Rows are numbered. After the first six, each row is followed by the numbers of the five nearest rows among all rows above it, by straight-line distance, nearest first.
0: [-26 -25 -15 -68 -45 -24 -17 -19  -3  14  26 -11 -14  16  22   6  37  57
  18  29  15  -1  -3  12   1  -2  24  30 -29 -45  29  28   9  38  -6  53
 -16  53  27 -18  24  11  23 -21  -4  12 -54 -57  15 -15 -63 -30 -13 -68]
1: [ 39  34  33   3 -16  -7   3   0 -28  -5 -27   0 -49 -58 -23 -61  32 -29
   3 -19  -1 -79  13 -30   8   8  14  40 -13   7   8  25  18  32  42  25
  12  42  21  19  13   7  31 -35   1 -41  22  28   0 -28  31  16 -22  44]
2: [ -8  10  68  22  29  37  34  14  62  19  -9   5 -47 -26 -31 -37  11 -79
 -60 -33  32 -10 -15  -1 -69 -38 -13   0  -2 -42  -5   8  38  -3  18  52
  31  50   7  56  24  67  18  -4  36  35  41  19 -19  55  -6  45  38  30]
3: [-34 -26 -27  -3 -38 -13 -44 -35 -87 -34   3 -22 -18 -70 -48 -40 -72 -37
  -4 -28   6   4  43  41  64 109  31  46 -11  42 -61  23  10  25   3 -33
  12 -14 -16  -6  47  -2 -14 -32 -30  -9  68  80  -3  77  43  11 -50  38]
4: [  2  14   6 -18 -17 -20 -92 -10 -18  17 -20 -33 -51 -21 -24 -46   0 -29
 -39 -35 -23  -8 -28  45  64  81  34  28  -9  11  25  22  17  -6  28  25
  21   5  18  -9  40  27  31   2  23  14  23  71 -21  81  31  -5  60  12]
5: [ 18   5  27 -31  -6 -34  26 -18 -47   5 -41 -34 -33 -66  -4 -21  19 -46
 -54  11 -46 -13 -35  11  44  52  -6  21  17   4  42  55  10  31  29  29
  10  27 -17  43  22  25  -9   6  -3  26  70  31  25  29  12  29  22  31]
6: [  -6   41   90   47   20   60   93   81   13   37   38   -4   23   67
  -12    1   59    9  -22   66   43   43   14    8   42   35   15    2
  -19  -20  -12  -34   -7    9   30  -53  -28    0    3  -33  -39  -10
  -57  -14  -22  -20   11 -127    3  -46  -39  -14   43   61] : 0 1 2 5 4
7: [  7 -19 -12 -22 -30 -28 -43 -28 -15 -15 -48 -44 -42 -27 -67 -47 -39 -65
 -13  47  -4   6 -23  22  52  51  16  39 -19  31  29  26  -4   4  -2 -36
  23   8 -18 -17  26  12 -41   2  78  25  12  34 -12  42  18  38  -6 -13] : 4 5 3 1 2
8: [  22   -5  -14   10    6    5   42   -1   34  -11   74   34   56   41
   28   23    8   43   12   22   -1   -8   11   26   27  -13   24   -2
   -3   13   24    6   29   32  -16   16   10   28    3  -34  -36   -1
   11  -10 -105  -43   -3  -34   12  -71  -51  -23  -19  -67] : 0 6 1 5 7
9: [-61 -36 -10 -42  13 -21 -70 -12 -77  -3 -41 -33 -38 -31 -50 -43   8  51
   3  42  10  -8  12  -6  72  27  13  37  55 -17   6  12   5  22   2  26
 -12   4  -5 -31   3  11  -7  18  43  12  64  24  24  53 -13  -9 -13 -47] : 7 4 5 0 3
10: [ 65   7  40  58  25  51  47  15  32   9  33 -22   3  -9 -20 -25  37  16
 -20  75 -13   5  38  22  24   6   8  -4  22 -13  -7 -17 -29 -65   8 -41
  27 -19   6 -34  16 -17 -40 -27 -58 -32  -9 -62  12 -29 -37  -9  23  33] : 6 8 1 0 5
11: [ 71  20  28  14 -13 -23 -37   2 -36  -2 -23 -59 -18 -15 -50 -44 -23   0
 -10 -48  -4 -62 -27  16  15   2  21  15  20  12  30  27  27  34  16  10
  41  19   4   4  29  28   1  22  14   0  51  61   9  92   9  26  23  33] : 4 5 1 7 9
12: [ 11  25  34 -30 -20 -18 -52   2 -33  -3  18 -27 -37 -58 -38  -9  14 -52
 -46 -55 -29  -7  38  17  52  18  30  27  16  24  27  11  -3  40  -3  12
  16   0  -8 -14 -13  -9  26   3  42  -9  17  51  13  80  39  54  14  39] : 4 11 5 7 1
13: [ 28  32  20   9 -20  29 -28  -3 -58  16  20 -42 -63 -62 -40 -69 -77 -66
 -22 -59 -48 -46 -31  -4  26  15  18 -11 -22  -9   9 -18   9  42  19  38
  14   3 -25 -35 -23  19 -50 -47  25   0  61   1 -12  56  23  10   8  41] : 11 12 1 5 4
14: [ -1   4  -6  24 -25 -30  36   9  13 -30  31  27  -1  39  47   6   7  11
  -1  -1 -41 -61 -20  -7 -19 -12 -43   8 -36 -32 -26 -18  14 -67 -11 -23
 -27 -17  49 -12  40  30  19  46  85  96  88  79  13  56 -11  27  21 -12] : 11 2 5 4 7
15: [-21 -69 -36 -19  -2 -28  -7 -43 -50 -22  44  29   5  78  43  17  84  15
   4  67  -5  50 -13  23  40  -8  22  28 -20 -26  28  19 -12  32  26   9
   3  54  35 -33  13  68 -19  24 -34  -5 -32 -98  24 -45 -38  -2 -27 -62] : 0 8 9 10 6
16: [ 11   7  28  39 -47 -21   7  -3 -10  34  32  20  58  32   4 -13   3 -43
 -31   1 -19 -32 -34 -10 -23 -13  10 -15 -45 -30 -24 -42 -28 -25 -17 -11
   2   0  24  23  16  47  26 -12  73  80  99  93  23  37   0  40   1  51] : 14 2 11 5 12
17: [ 27  75  37 -11  20 -15  90  -7   7 -45  38  36  -8  65  34  -1  12  25
 -17 -52  27  16 -12 -28 -33 -37 -47 -30 -48 -80 -32 -19 -39 -53   9 -29
 -16  23  29  15  -6  45  19   0  90  50  70  57  25   3  22  49  22   5] : 14 16 2 1 11
18: [  3  41  32  -2  -4 -11  49   4  28  17  29  21  -2  -7  18   6   0  -2
  -4 -54 -19 -32 -43   0 -32   7  -2 -42 -21   0 -27 -72 -38 -23  17  -5
  31  50   7  19  26  93   9  30  81  97  63  79   1  15  17  25  -9 -23] : 16 14 17 2 11
19: [ -5  -9  29 -19 -23  -9 -41 -27 -58 -47  -5 -24 -19 -45 -48 -79 -41 -43
 -13 -53 -39   5   5  25  54  57   5  16  -5  19   2  26 -25  51  36  62
  16  33   3  25  -1  13   1  18  29  12  28  42 -10  93  -7  -3  15  47] : 12 4 11 5 13
20: [-10  39  80  46  14  41  84  11  18 -12  25  -8 -13  33  16 -14  48  22
   8  64  -3  38  -2  10  44  18 -31 -17 -42 -61 -40 -53   6 -25  28   5
 -16 -40  15 -24  21 -32 -71   0   8  38  30 -14  -6  11 -14  30  74  42] : 6 10 17 14 16
21: [  2 -50 -22 -38 -78  -8 -85  -6 -21 -32   2  20 -29  -2 -23  39 -21  47
  12  65  -1  35  18  10  52   3  55  13   3  -1   1   0  -5  27 -27 -13
  17  22 -12  13  -7  38 -23   7 -11  23  14  17 -22  -5 -28 -15 -51 -32] : 9 0 7 15 8
22: [  4  -2  33  15 -34  37  -2  25   2 -11  78  31  36   1  -3 -23 -25 -48
   0 -23 -64 -50 -21  -1 -21 -35 -13   0 -44 -61   4 -43 -67  -5 -12  10
  31  18  -5  -4  42  47   7  44  74  65  76  83 -12  20 -11   3 -10  27] : 16 18 14 17 2
23: [ 16   0  37  10   6  10  46  -1  -1  16   9 -20  27  44  39  16  53  31
   5  58 -19  38 -20  45   3  -2 -26 -12 -37 -83  -1  -6 -25  -5  -9 -21
  26 -22   1 -27  -7  -2  10   7  59  78  74  62  31  47  29  39  79  74] : 20 16 14 17 22
24: [ -35    2    8   29   30   34   86   33    8   18   50   -6   22   26
   82   20   17    7   32   11  -10   37  -50   27   11   28   -2   -1
  -22   14   40   15  -18   -1   -8    6  -20  -25  -35  -18   -5  -54
  -32  -31   21  -49  -59 -110   -7  -29  -66  -35   -1  -53] : 8 6 0 10 15
25: [-26   0  11  25   0 -18  54   8  34  69  76  25  61  34  60  26  -3  21
   7  23 -24  -3  -5  -2  20   2   7  -1  12  12  13  14  -1   0   6  25
   2  -3 -16 -14 -23 -47 -30 -26 -30 -35 -15 -45 -42 -31 -29  -3 -69 -44] : 8 24 0 10 15
26: [  -9  -31  -69  -29  -23   -7  -15   12  -27   -9   -2   24   13   56
   45   31  104   25   31   83   -4   26  -26   33   -2   13   61   -7
   -4  -21   -9  -30   13   -2   26   27    3   44   40   34   -3   25
   -6  -15  -14   -2  -28 -127  -27  -33  -47   -8   15  -75] : 15 0 8 21 24
27: [ 31  63  45  56  -9  13 -10   7  -3   4  21  -3  13  27  -6 -42  18   2
   8  24  40  -2   6  23  15  22 -26  35  -8 -44 -16 -49   8 -44   4 -42
   1 -25 -52 -38  19 -24 -54 -12 -85 -12 -15 -27  -3  38 -27  22  12  14] : 10 20 6 25 8
28: [ 18  -9 -46 -41 -31 -55 -62 -13   0 -45 -27 -15 -29 -62  -8 -42 -39 -31
  -8 -59 -45   9  -6   2   8 -31  11  16 -24  24  -6  69  -9  19 -12   4
   9  43 -32  12 -40   9  57   5   1  30  -2  66 -16  78  47  20 -12  25] : 12 19 11 4 7
29: [-50 -19 -34  -8 -38 -52 -72 -14 -30 -60 -56 -31 -14 -19   5 -12 -21  59
  12  27  -1  27  30  25  52  20 -12 -24  -5  31 -19  30   8  51  10 -24
 -18  -3 -19  24  18  -3  -5  26 -13  23   3 -24  -1 -78 -22  -6 -46 -26] : 21 9 0 7 15
30: [ 27  11  31  16  -7  60  26  19 -10  39  38  23  24  28  -5 -65  -6 -33
  -8 -25  -3 -26 -42 -29  14 -19 -49 -25 -37 -73 -27 -49  -5  19 -27 -21
 -12  53  -1  13  45  31   9  54  86  85  60  54  39 -13 -52  51  12 -20] : 22 16 18 14 17
31: [ 10 -32  44 -11 -49  21  60  24  31  59  59  24  51   8  26 -17  -3   6
   2  -2  15 -25  16 -12   1  -7  46  18 -55 -10   3  30  26  58  -2 -33
  17 -10   0 -34   2 -40   4 -34 -33  29   3 -66 -17 -44 -41 -51 -11 -24] : 25 8 0 24 10
32: [ -5 -68 -12 -53  21  -8 -67   4 -65 -50 -16   8  -1 -32 -40 -19  15  22
  -7  35  11  -7  27  30  38  40  24  10  24  -4  -1  45  -6  34   1  34
  31 -27  -9   9  24  55   7  44  25  37  31  38  12   0 -21 -22 -32 -29] : 9 21 29 7 19
33: [ 15  14 -26   3   1 -23   4 -48 -35  35  51  44  60  14   2  67 -37   1
 -14 -15  -6 -64  29  -9 -14 -32  18  33 -11   3  -6 -22  15 -17 -10 -53
 -33 -44   8 -67   0   8  13  15   9  15  49 127   8  32   5  20  -4  48] : 16 14 22 12 11
34: [ 35   0  40   9 -37 -29 -13 -40 -66 -16 -23 -30 -40   9 -17 -80   7 -50
 -31  19  24  14 -24  13  73  45  27  59   6  -6  33  -7   4  20   7  66
  41  12  -6  -7  21  30 -12  50  27  36  19   1  18  38 -21 -26  43  61] : 19 5 4 11 7
35: [-12  13  52  55  28  17 -12 -12   6   3   8  72   5   6  16  -4  17  14
  35  99 -11  -6  -9  37  16 -12 -13 -39 -19 -54 -20 -39  -7 -32 -47  11
 -25  -6   8 -70   1 -20 -37   6  26  19  40  52  75   6  58  23  26  95] : 23 20 16 27 33
36: [   5  -22  -10  -24   -1   53   68   27   32  -26   60  -12   49  -14
   31   20    0  -25   19    4    1  -37  -23    4   24    4  -21   19
  -12   20   27   -3   21  -13  -32  -11  -23    1  -50   -8  -18  -28
  -13  -17   28  -22  -20 -106  -16  -28  -55  -16  -31  -35] : 24 25 31 8 0
37: [  0  19  40  52  58  43  17  61  35  17  38 -21  22  -5  -5 -41  15  -5
 -44  39  46  17 -14  31  23   2  15  13  -5 -33 -18 -35  18 -46  20 -28
 -28 -54 -43 -37  -9 -42 -33 -26 -43   1 -12 -16  25  17 -22  13  92  86] : 27 10 20 6 35
38: [ 30 -23  19   4  -9 -14  -3  20 -12 -30  26  37  41   7  12  25  -6  64
 -24  22  -5 -44 -13 -14  -4 -26  -3  -4  17 -74   9 -46 -27  19 -17 -15
  -8 -40 -22 -48  -1   0  11  21  24  30  73  95  -4  31   2  24  16  91] : 33 23 16 22 35
39: [ 71   3  56   7   3  27  68  -1 -16 -10 -15  14 -13  23  -6 -27  42  15
   1  88  19  20 -24   6  11   6   8   8 -26 -79  -7   2 -30  20 -54 -25
  -2 -37   2 -61  -8  -3 -19  30  29  43  25  18 -18  57  -3  52  48  57] : 23 20 38 35 27
40: [-24 -36  11 -50 -17   2  64  -1  -1  21  40  62  35  41  41  14  58  79
 -12  80  -5  27 -35  -3   5   7 -14 -53 -21 -26  27  -7   5 -19 -12  41
   5  42  16  -1 -19   8   6 -15 -24  10  53 -72  33 -95 -58 -38 -10 -25] : 8 0 26 15 25
41: [  7  28  30  75   9   3  60  11   4   6   3  27   6  48  10 -26  50   6
 -11  39 -33  14  28  54  45 -13  13  30 -14 -42  -1 -55 -16  -8 -31 -57
  -3 -19 -23 -33 -11 -50   3 -18 -17 -19   7 -52  -6  12   7 -10  32  41] : 10 27 20 37 6
42: [ 30  83  20  50   4  10   5  13 -49  12  -1  27  55  35  23 -30  -4  -3
  22  45 -12  10  22 -21 -73 -22 -19   7 -35 -49  15 -54 -17 -38   1 -15
  -5 -49 -22 -38 -47 -87  -4 -60 -25  -8  47 127  37  37  71  44  17  59] : 35 38 33 23 27
43: [  39   49   48   17    9   52   96   30  -15   15  -30  -26   26   16
   -9  -20   61  -11   11   90   58   78  -50   46   41   35    5  -42
  -13 -119   -5  -81  -35  -34    0  -20  -13  -23   13  -29    4   -9
  -34   26   -2    0  -13  -54   17   33  -40   21   62   56] : 20 39 6 37 41
44: [ 16   3  48  -6  36  58  16  -9 -39 -10 -19 -39 -86 -25 -29 -86  10 -44
 -35 -18 -13 -12 -70   3  -9  40  -6  69   1   6  27  50   5  44  31  50
  15  26  13  10  54  18 -52  39  50  46  36 -39 -51  96 -42 -24  87  -1] : 34 19 5 11 4
45: [  -6    9   -2   -5  -19   12   58   31   11    0   35   37    1   25
   21   36   40  -13  -15  -13   55   15    3    1    4   11  -30   33
  -31   -9   28   25   23   -9  -24  -19    1  -25   19  -55    3   40
  -22  -49  -57  -33  -48 -117   14  -13 -103  -55  -45  -86] : 36 24 8 31 0
46: [ 18  30  77  51   3  30  68 -32  30  19  32  12   5 -10  -7  -9  27 -31
   0 -19  13  11  17  15  22  78  21  23  10  -2 -22  -5 -20 -25   7  -6
 -51 -15 -43 -25 -24 -59 -25  21 -12 -20 -77 -52   2 -62  -4  30  41  64] : 10 41 37 27 6
47: [-69 -31 -47 -31 -39 -30 -43 -47   2 -11 -41  42 -15  -5   5  20   6  35
  17  62 -14   6  33  34  13   4  29  27  -6  51  -1  26  12 -24  28   2
  13   7  28  58  33  21 -30 -16  -4  31  49  34   2 -36   4 -34 -68 -53] : 21 29 32 9 0
48: [ 23  67  -1  61  46  15  43  -4  44 -17  23  23  10  -9 -23 -24   3  17
  37  55 -18  14  25  28  10   3  -1  25  32 -27  -2   1   8  37 -14  -8
 -21  -9  26 -30 -38  12 -16 -39 -77 -71  32 -24  -2 -10  -3  -6 -34  82] : 10 41 27 8 37
49: [  1  32  38  38  61  27  84   3  42  -3  65   9  51  14   0  31  19  -5
  -3   4 -34   5  30  27  62  24  14  -3 -15  29 -10  31  10  -9 -15 -42
 -22 -25 -26  -6  20  -4   0 -28 -54 -34 -15 -76 -44 -31  -8   6  11  31] : 10 41 46 25 36
50: [  20   15   26  -27  -28   -4  -46  -31  -34  -34   -6  -24  -29 -115
  -37  -39  -32  -42   -4  -68  -27  -27  -10   19   35   28   30  -11
    5   17   31   53   18   48    6    6   16   35    9  -11  -34   38
  -30   -2  -11    8   41   55   35   55   69   36   49   22] : 12 19 11 13 5
51: [-36 -54 -46 -39 -26 -52 -81 -37 -70 -41 -32 -20 -89 -59 -44 -33  17  -4
 -13  42 -20  39  48  43  56  42  14  30 -29  16  -2  22   5  30 -29 -17
  -6  11   0   0  32  76 -25   7  52  16  24  54  12 -22  -3   6 -19 -51] : 32 7 9 21 29
52: [-24  33  16  13   4  26  30  -6  -5  -5  58  48  26  12  78 -11 -17  13
   7  17   4 -32   1  10  48   4   6  27   7  37  -5  22  32 -24 -18   3
  13 -16 -16 -41 -32 -41 -21 -23 -46 -58 -13 -39 -68 -65 -32  -3 -28 -47] : 25 8 36 49 24
53: [ 34 -17  -4  15   8 -15  33  11 -41 -12 -14  11   1  37  10  33  24 -16
  30  49  29  37  -1   4  26  -3   5 -31 -23 -49   1 -76 -36 -28 -45  -8
  -3 -50  14 -51 -42 -46  16  36  15 -14  85  78   1  37  25  37  42   7] : 39 23 38 35 42
54: [ 33 -17  37  17 -13  20  60  38   3   5  54  11 -10  29   6 -36  -5 -53
 -43  11  22  -1 -58 -69  29 -25  -8 -52 -33 -62 -10 -48 -20  -7  24  36
  20  17  33  19  62  68 -65 -38  36  90  68  36 -10  51  -5   8  24 -21] : 30 16 18 22 2
55: [ 11  19 -21  18  -9 -11  29  10  25   6  33 -22  22  34  31 -14  48 -33
 -18 -58 -51 -39 -35 -29 -49 -47   7 -40  -5 -40   5 -40 -49 -52 -13 -44
  -4 -17 -13  -6   0  54  -7  15  58  59  18  91  23  46  12  21   7  35] : 16 18 22 14 17
56: [  9  -2  39  57  10  21  84  40  36   0   6 -36 -57  34 -50   4 -37 -33
 -13 -25 -42 -15 -24 -13 -66 -47 -30 -28 -59  -8  34 -47 -29 -12  10  17
  10  28  29  31  59  59  27  34  51  44  64  18   8 -26   5  28  -5   0] : 18 2 22 30 54
57: [  7  -1  48 -14 -20  11   2   4   3  24  49  46  38  33  24 -10 -35  13
  16 -29 -65 -44 -14 -41 -22 -40 -24 -41 -42 -50 -33   6 -19 -38   8  -9
  -5 -57 -21   7   0  34  20   8  64   4  44  54  22  34  12  37   2   5] : 22 16 55 14 38
58: [-18   6  17  22 -45  25   1 -14 -42 -11  24  21  18 -10  40  13   5  17
 -17  70 -15   4   1  17  26 -14  -4 -12  -1 -22 -41 -52 -68 -23 -10  -7
 -20 -21 -28 -22 -12  13 -14  54  45  42  90  59  33  35  -9  25  37   7] : 38 53 23 16 35
59: [ 24   6  53  71  33   6  36   7 -41 -22  29   3  51  -9 -17 -36  23 -41
  -6  21 -13   8 -14  16  59 -32  45  25 -32 -28  21  44 -60  -1  -8 -14
 -29 -34  -7 -62 -28 -35 -46 -43 -37 -27 -13 -86  -8 -51 -72 -32  42  37] : 10 41 49 46 37
60: [ 14  36  11  10   8   4 -39  16  -3  -6  27  32  71  53  75  29 -25  15
  42  96   8 -42 -11 -51 -30 -34 -75 -40 -21 -23 -23 -24 -26 -26  23 -40
 -15 -21  -8 -44  29 -20  12   2  60  26  62  77  29  52  13  24  29  50] : 38 57 58 35 14
61: [ 11  25  33 -27 -36 -23  12  -1 -38 -29 -38 -61 -52   6 -61 -70   8 -72
 -25 -25   2 -16  -3  46  62  54  51  42 -22  22  38  36 -12  -5  38   3
  12   4   1   0  46  54  -1  39  58  48  70  64  29  80   7   8  50  -1] : 4 34 7 11 19
